Small tables with named rows and columns. After each table, cells are looked up by row and column.

Table Zanav
,Fetiv,Gagit,Sudifa
Fameb,220,97,4
Teris,206,107,82
Silozuz,103,14,3

Fetiv of Fameb = 220
Sudifa of Teris = 82
Gagit of Silozuz = 14
Sudifa of Silozuz = 3
Gagit of Fameb = 97
Fetiv of Silozuz = 103
Fetiv of Teris = 206
Gagit of Teris = 107
Sudifa of Fameb = 4

Table Gemopom
cols = Mak, Loturi, Velopu, Vun, Lati, Favavo
Gekav: [-397, -259, -7, -353, -123, -116]
Gim: [-158, 282, 154, -165, -248, -17]
Marenav: [-5, -351, -359, -318, -111, 172]
Lasodi: [-201, -522, -440, 57, 596, 158]
Gebobid: [-151, -165, -208, -51, 76, -7]
Rin: [-223, -71, -675, -410, -63, 827]
Sigi: [98, -307, -169, -336, -408, -170]
Nubepov: [-150, -178, -109, -127, 365, 477]
Nif: [-18, -132, -132, -246, -238, -22]
Faf: [-366, -10, 163, -113, 7, -243]

Rin, Mak -> -223
Rin, Loturi -> -71
Faf, Velopu -> 163
Lasodi, Lati -> 596
Faf, Vun -> -113
Sigi, Mak -> 98
Gim, Lati -> -248
Sigi, Vun -> -336
Marenav, Lati -> -111
Lasodi, Loturi -> -522
Faf, Mak -> -366
Marenav, Velopu -> -359
Lasodi, Mak -> -201
Sigi, Favavo -> -170
Which row has the largest Favavo? Rin

Dazikal:
         Zokos  Bolose  Fikug  Bog
Gutu        62      65     58   56
Kefi        21      53     64   94
Zenapa      73      65     55   69
Nikelo      93      76     45   75
Rudag       58      71     51   30
Rutavog     40      65     92   79
Bifet       59      68     61   29

Gutu, Bolose: 65
Rutavog, Fikug: 92
Zenapa, Fikug: 55
Gutu, Bog: 56
Kefi, Fikug: 64
Gutu, Fikug: 58
Bifet, Bog: 29
Bifet, Fikug: 61
Bifet, Zokos: 59
Zenapa, Bog: 69
Rutavog, Bog: 79
Nikelo, Zokos: 93

Von =
cols = Zasa, Gofar, Kovugu, Tib
Piv: [-693, 369, -325, 78]
Dup: [933, 501, 784, 547]
Razumu: [642, 480, 627, 521]
Bupuvub: [350, 382, 374, 430]

What is the Tib of Piv in Von? 78
What is the Kovugu of Dup in Von? 784
What is the Kovugu of Bupuvub in Von? 374
What is the Zasa of Piv in Von? -693
What is the Kovugu of Piv in Von? -325
What is the Tib of Bupuvub in Von? 430

Table Keduzi
          Pif  Livetu  Luvet   Sar   Ton
Guleniz  0.75    0.55   0.42  0.29  0.51
Koni     0.62    0.09   0.57  0.60  0.68
Lov      0.69    0.14   0.56  0.46  0.47
Zanak    0.72    0.26   0.52  0.38  0.42
Duv      0.58    0.19   0.52  0.64  0.78
Pivo     0.59    0.16   0.54  0.64  0.76
Rabup    0.76    0.68   0.37  0.27  0.59
Tuz      0.77    0.71   0.36  0.27  0.61
Bune     0.70    0.16   0.55  0.44  0.45
Togisa   0.74    0.42   0.46  0.32  0.45
Zibam    0.64    0.08   0.57  0.57  0.62
Bigav    0.69    0.15   0.56  0.45  0.46
Kerafa   0.56    0.28   0.48  0.63  0.76

What is the Ton of Rabup in Keduzi?
0.59
What is the Pif of Guleniz in Keduzi?
0.75
What is the Pif of Lov in Keduzi?
0.69
What is the Luvet of Tuz in Keduzi?
0.36
What is the Livetu of Kerafa in Keduzi?
0.28
What is the Sar of Zanak in Keduzi?
0.38

Zef:
|  | Bipe | Sipu | Lod | Begozus | Pelado | Guf | Kaga | Kib |
|---|---|---|---|---|---|---|---|---|
| Batov | 5171 | 6410 | 4853 | 3009 | 5597 | 1158 | 1638 | 6941 |
| Gugum | 5331 | 3062 | 8243 | 6128 | 6110 | 4695 | 4655 | 5146 |
| Genari | 6564 | 2270 | 7111 | 2955 | 3769 | 533 | 5664 | 6858 |
| Lani | 8204 | 497 | 7802 | 8778 | 3302 | 7336 | 6879 | 7681 |

Genari, Kib -> 6858
Gugum, Lod -> 8243
Genari, Kaga -> 5664
Lani, Sipu -> 497
Gugum, Kaga -> 4655
Gugum, Sipu -> 3062
Batov, Sipu -> 6410
Gugum, Pelado -> 6110
Batov, Lod -> 4853
Lani, Pelado -> 3302
Batov, Guf -> 1158
Gugum, Bipe -> 5331
Which row has the largest Kaga? Lani

Table Zelufe
cols = Rit, Muf, Zovav, Nise
Zapi: [0.44, 0.58, 0.52, 0.68]
Nuz: [0.31, 0.42, 0.22, 0.17]
Zirebu: [0.63, 0.20, 0.49, 0.43]
Pozoko: [0.41, 0.17, 0.20, 0.31]
Ber: [0.30, 0.58, 0.39, 0.50]
Tenibop: [0.76, 0.53, 0.41, 0.46]
Duputi: [0.74, 0.51, 0.42, 0.43]
Zosorur: [0.21, 0.60, 0.19, 0.41]

What is the Rit of Zapi in Zelufe?
0.44
What is the Muf of Ber in Zelufe?
0.58
What is the Muf of Nuz in Zelufe?
0.42
What is the Muf of Zapi in Zelufe?
0.58
What is the Nise of Tenibop in Zelufe?
0.46
What is the Nise of Ber in Zelufe?
0.50
Row with the largest Zovav: Zapi

Butogug.tsv
	Pozis	Sozuk	Tek
Kinipi	47916	47185	66111
Revekal	50878	73382	61313
Didu	46206	59598	47386
Gimidi	52347	55163	40395
Lag	56167	73305	70483
Pubavu	44038	53705	21041
Fevozor	52959	46899	83311
Sen	62856	50457	42642
Zup	53406	59481	52987

Revekal, Tek => 61313
Pubavu, Sozuk => 53705
Didu, Pozis => 46206
Lag, Pozis => 56167
Revekal, Pozis => 50878
Sen, Tek => 42642
Fevozor, Tek => 83311
Kinipi, Sozuk => 47185
Gimidi, Pozis => 52347
Zup, Pozis => 53406
Kinipi, Pozis => 47916
Lag, Tek => 70483
Kinipi, Tek => 66111
Sen, Pozis => 62856
Didu, Sozuk => 59598
Pubavu, Tek => 21041
Zup, Tek => 52987
Row with the largest Sozuk: Revekal

Table Peluzez
|  | Kunoro | Lelirot | Satab | Ven | Verive | Dud | Dodubav | Rudepi |
|---|---|---|---|---|---|---|---|---|
| Verelis | 51.542 | 21.638 | 57.837 | 60.519 | 42.043 | 29.366 | 51.734 | 20.696 |
| Zogi | 35.836 | 36.718 | 64.313 | 32.520 | 11.609 | 38.146 | 43.467 | 58.776 |
| Nifaf | 62.830 | 20.123 | 42.803 | 25.295 | 47.456 | 48.447 | 32.297 | 65.156 |
| Dirodef | 36.225 | 56.812 | 35.693 | 33.679 | 66.312 | 48.005 | 25.304 | 74.082 |
| Kerus | 9.069 | 59.833 | 44.235 | 55.806 | 39.567 | 53.064 | 55.419 | 37.907 |
| Baduvog | 46.492 | 75.621 | 47.680 | 21.841 | 62.967 | 66.659 | 38.803 | 39.768 |
| Tebada | 38.388 | 62.323 | 49.410 | 28.075 | 85.595 | 38.110 | 40.324 | 61.069 |
| Zanade | 49.441 | 17.698 | 31.146 | 52.629 | 68.619 | 50.514 | 47.470 | 17.011 |
| Val | 45.647 | 34.084 | 62.497 | 19.650 | 56.755 | 30.326 | 58.918 | 68.795 |
| Leva | 69.680 | 38.222 | 63.580 | 20.009 | 60.669 | 43.355 | 64.940 | 53.138 |

Kerus, Rudepi => 37.907
Val, Rudepi => 68.795
Zanade, Satab => 31.146
Zanade, Lelirot => 17.698
Leva, Lelirot => 38.222
Baduvog, Rudepi => 39.768
Leva, Satab => 63.580
Kerus, Verive => 39.567
Val, Lelirot => 34.084
Zogi, Ven => 32.520
Tebada, Dodubav => 40.324
Dirodef, Ven => 33.679
Dirodef, Kunoro => 36.225
Nifaf, Rudepi => 65.156
Nifaf, Lelirot => 20.123
Dirodef, Satab => 35.693
Tebada, Kunoro => 38.388
Zanade, Dud => 50.514
Baduvog, Verive => 62.967
Dirodef, Dud => 48.005

Mopem =
|  | Detud | Zumiroz | Pugeba | Mozum | Fimuki | Zozag | Rege | Zosas | Gur |
|---|---|---|---|---|---|---|---|---|---|
| Fisubep | 9 | 68 | 41 | 69 | 94 | 63 | 28 | 43 | 70 |
| Fatuma | 67 | 60 | 37 | 44 | 17 | 53 | 27 | 52 | 83 |
| Bak | 75 | 28 | 19 | 45 | 6 | 65 | 51 | 45 | 30 |
| Bifisi | 76 | 21 | 23 | 69 | 15 | 62 | 29 | 44 | 41 |
| Pugul | 49 | 42 | 98 | 28 | 40 | 5 | 31 | 38 | 39 |
| Bal | 47 | 71 | 92 | 13 | 38 | 10 | 49 | 35 | 38 |
| Vir | 68 | 14 | 33 | 64 | 23 | 53 | 29 | 44 | 39 |
| Lipaz | 77 | 26 | 14 | 53 | 14 | 65 | 61 | 43 | 35 |
| Kigiz | 36 | 26 | 59 | 64 | 65 | 40 | 29 | 40 | 39 |

Gur of Bal = 38
Zosas of Fatuma = 52
Pugeba of Vir = 33
Zosas of Kigiz = 40
Gur of Bifisi = 41
Pugeba of Kigiz = 59
Gur of Pugul = 39
Rege of Vir = 29

Mes
fields: Dorupus, Napo, Zud
Felinok: [54, 82, 81]
Vudo: [41, 39, 44]
Sona: [54, 50, 53]
Bubasu: [56, 34, 34]
Namik: [62, 33, 30]
Fusin: [25, 69, 65]
Gizesup: [51, 26, 37]
Lokoz: [48, 42, 40]
Rulibo: [64, 61, 70]
Lav: [51, 28, 27]
Zel: [52, 22, 32]

Zel, Zud -> 32
Rulibo, Dorupus -> 64
Fusin, Zud -> 65
Lokoz, Zud -> 40
Lav, Napo -> 28
Gizesup, Zud -> 37
Felinok, Dorupus -> 54
Sona, Dorupus -> 54
Lokoz, Napo -> 42
Which row has the largest Zud? Felinok

Tak =
,Munules,Rar,Tumadod,Dide,Vikeb,Bedu,Vit
Mos,75743,33426,62937,14037,20720,68054,4497
Lomifo,20322,70053,51642,51664,10486,15299,39761
Netuza,61549,41763,14447,40968,24562,46007,35914
Maba,37226,24487,26243,35509,29984,17838,26206
Kom,17796,60731,43910,47171,21280,15484,39158

Lomifo, Bedu: 15299
Netuza, Dide: 40968
Maba, Vit: 26206
Maba, Munules: 37226
Lomifo, Vit: 39761
Kom, Dide: 47171

Dez:
,Muv,Gabuvi,Volab,Ven
Nepoz,244,27,161,172
Gan,9,207,191,101
Lis,238,28,186,162
Vikib,249,5,120,58
Naze,197,87,216,83
Gane,244,32,158,196
Zukudu,115,51,97,16
Sibakos,13,151,226,111

What is the Gabuvi of Vikib in Dez? 5
What is the Volab of Zukudu in Dez? 97
What is the Ven of Gan in Dez? 101
What is the Muv of Zukudu in Dez? 115
What is the Muv of Lis in Dez? 238
What is the Volab of Sibakos in Dez? 226
What is the Volab of Gan in Dez? 191
What is the Muv of Gan in Dez? 9
What is the Ven of Zukudu in Dez? 16
What is the Volab of Lis in Dez? 186
What is the Volab of Vikib in Dez? 120
What is the Ven of Vikib in Dez? 58
What is the Muv of Naze in Dez? 197
What is the Muv of Nepoz in Dez? 244
What is the Ven of Nepoz in Dez? 172
What is the Volab of Naze in Dez? 216
What is the Muv of Vikib in Dez? 249
What is the Muv of Gane in Dez? 244
What is the Ven of Lis in Dez? 162
What is the Ven of Naze in Dez? 83
Which row has the largest Gabuvi? Gan

